Below is a small trained network, with its code and all its weights. Each question gives an input and a class and asks what happens when units are switched off, that is, made to give their printed mean instead of their output.

import numpy as np


def w(rows, s, z=0):
    codes = np.array(rows[::2]) - 128.0
    scale = np.full(codes.shape[1], s)
    scale[-1] = z or s
    return codes * scale


def f(y):
    return y / 2 * (1 + np.tanh(0.7978845608 * (y + 0.044715 * y**3)))


def log_softmax(a):
    a = a - a.max(-1, keepdims=True)
    return a - np.log(np.exp(a).sum(-1, keepdims=True))


def net(x, mask):
    res = np.array(x, float).reshape(1, 7) / 4 @ E
    y = f(res @ A[0][:, :-1].T + A[0][:, -1])
    res = res + np.where(mask, y, B[0][:, -1]) @ B[0][:, :-1]
    return log_softmax(res[-1] @ U[:, :-1].T + U[:, -1])


A, B = {}, {}
E = w([
[127,129,128],'x0',
[128,128,127],'x1',
[127,129,128],'x2',
[128,128,128],'x3',
[118,252,95],'x4',
[111,169,255],'x5',
[18,122,114],'x6',
],0.0093)
A[0] = w([
[163,148,100,107],'n1',
[95,100,176,152],'n2',
[230,21,179,249],'n3',
[66,38,53,218],'n4',
[96,77,113,144],'n5',
[187,216,220,168],'n6',
[1,193,96,145],'n7',
[96,90,153,173],'n8',
[78,68,141,138],'n9',
[212,164,32,252],'n10',
[52,91,216,161],'n11',
],0.016,0.0041)
B[0] = w([
[89,132,130,146],'n1',
[174,137,160,165],'n2',
[192,103,18,244],'n3',
[122,3,148,216],'n4',
[119,90,158,160],'n5',
[127,250,108,249],'n6',
[190,99,41,203],'n7',
[159,120,167,159],'n8',
[129,120,184,168],'n9',
[19,104,69,221],'n10',
[218,142,175,205],'n11',
],0.034,0.014)
U = w([
[148,104,69,239],'0',
[222,185,96,252],'1',
[131,70,191,111],'2',
[216,163,231,11],'3',
[43,172,104,68],'4',
[110,254,133,43],'5',
],0.0087,0.0036)

Each question gives the input, the list of numbers given to net, and the class t.
The units are the neurons (one row each of A and B). Each row of codes is followed by its name. A weight is (code - 128) times the scale printed after its matrix; where a second scale follows, it is the last column's (A, B and U).
mask holds one flag per neuron, in row order. A switched-off neuron (its flag False) gives its mean, the last column of its row in B, instead of its output. The means were averaged over made-up inputs and are rounded, as every weight is.
A unit's drop is (log p(t) with every unit on - log p(t) with that unit switched off) / (log p(t) with every unit on - log p(t) with every unit switched off).
The circuit of an input: a set's keep is (log p(t) with only the set's units on - log p(t) with every unit switched off) / (log p(t) with every unit on - log p(t) with every unit switched off). Starting from all 11 units, units are removed one at a time, each time the one whose removal leaves the highest keep (on an exact tie, the one counted first), for as long as the keep stays at least 0.8.
units of the circuit, in order: the units of the circuit, biggest drop first
k most important neurons: the k neurons with the biggest drops, biggest first
drop of u: that unit's drop, to one decimal
input [6,7,5,3,-8,-2,8], class 2: units of the circuit, in order => [n4]
input [0,4,-1,5,0,1,3], class 3: units of the circuit, in order => [n3, n10]
input [-5,-1,-3,-1,3,1,-8], class 5: 2 most important neurons => [n6, n4]
input [4,2,3,0,1,-2,0], class 4: units of the circuit, in order => [n3, n11]
input [2,7,-2,-4,-1,8,1], class 3: units of the circuit, in order => [n11, n3]
input [5,-4,1,3,0,-8,6], class 2: 3 most important neurons => [n4, n3, n6]
input [7,4,1,-6,-1,-8,1], class 2: units of the circuit, in order => [n4, n3]
input [0,-3,1,-3,4,0,-2], class 4: 2 most important neurons => [n11, n10]
input [0,0,-3,-4,-3,0,6], class 2: 2 most important neurons => [n4, n6]
input [-6,-8,-7,-1,0,-1,-7], class 0: 2 most important neurons => [n3, n10]
input [7,-6,8,-7,-6,2,5], class 3: 2 most important neurons => [n11, n10]
input [-4,-7,-7,-5,1,-6,-2], class 4: units of the circuit, in order => [n10, n7]
input [7,-2,-8,4,0,-7,-8], class 0: 2 most important neurons => [n3, n6]
input [-6,0,2,3,2,6,-8], class 5: units of the circuit, in order => [n6]
input [3,-3,8,0,1,7,-4], class 5: 2 most important neurons => [n6, n7]
input [-4,5,-4,4,8,7,-1], class 5: 2 most important neurons => [n6, n3]
input [2,-5,8,5,8,1,-5], class 5: 2 most important neurons => [n6, n4]
input [2,-8,-1,-5,1,2,6], class 1: 3 most important neurons => [n7, n10, n11]
input [4,0,5,-8,-8,4,-2], class 1: drop of n3 => 9.2
input [8,-6,7,0,6,-7,0], class 4: units of the circuit, in order => [n10]
input [-1,3,4,-2,-3,4,3], class 3: drop of n1 => 0.0
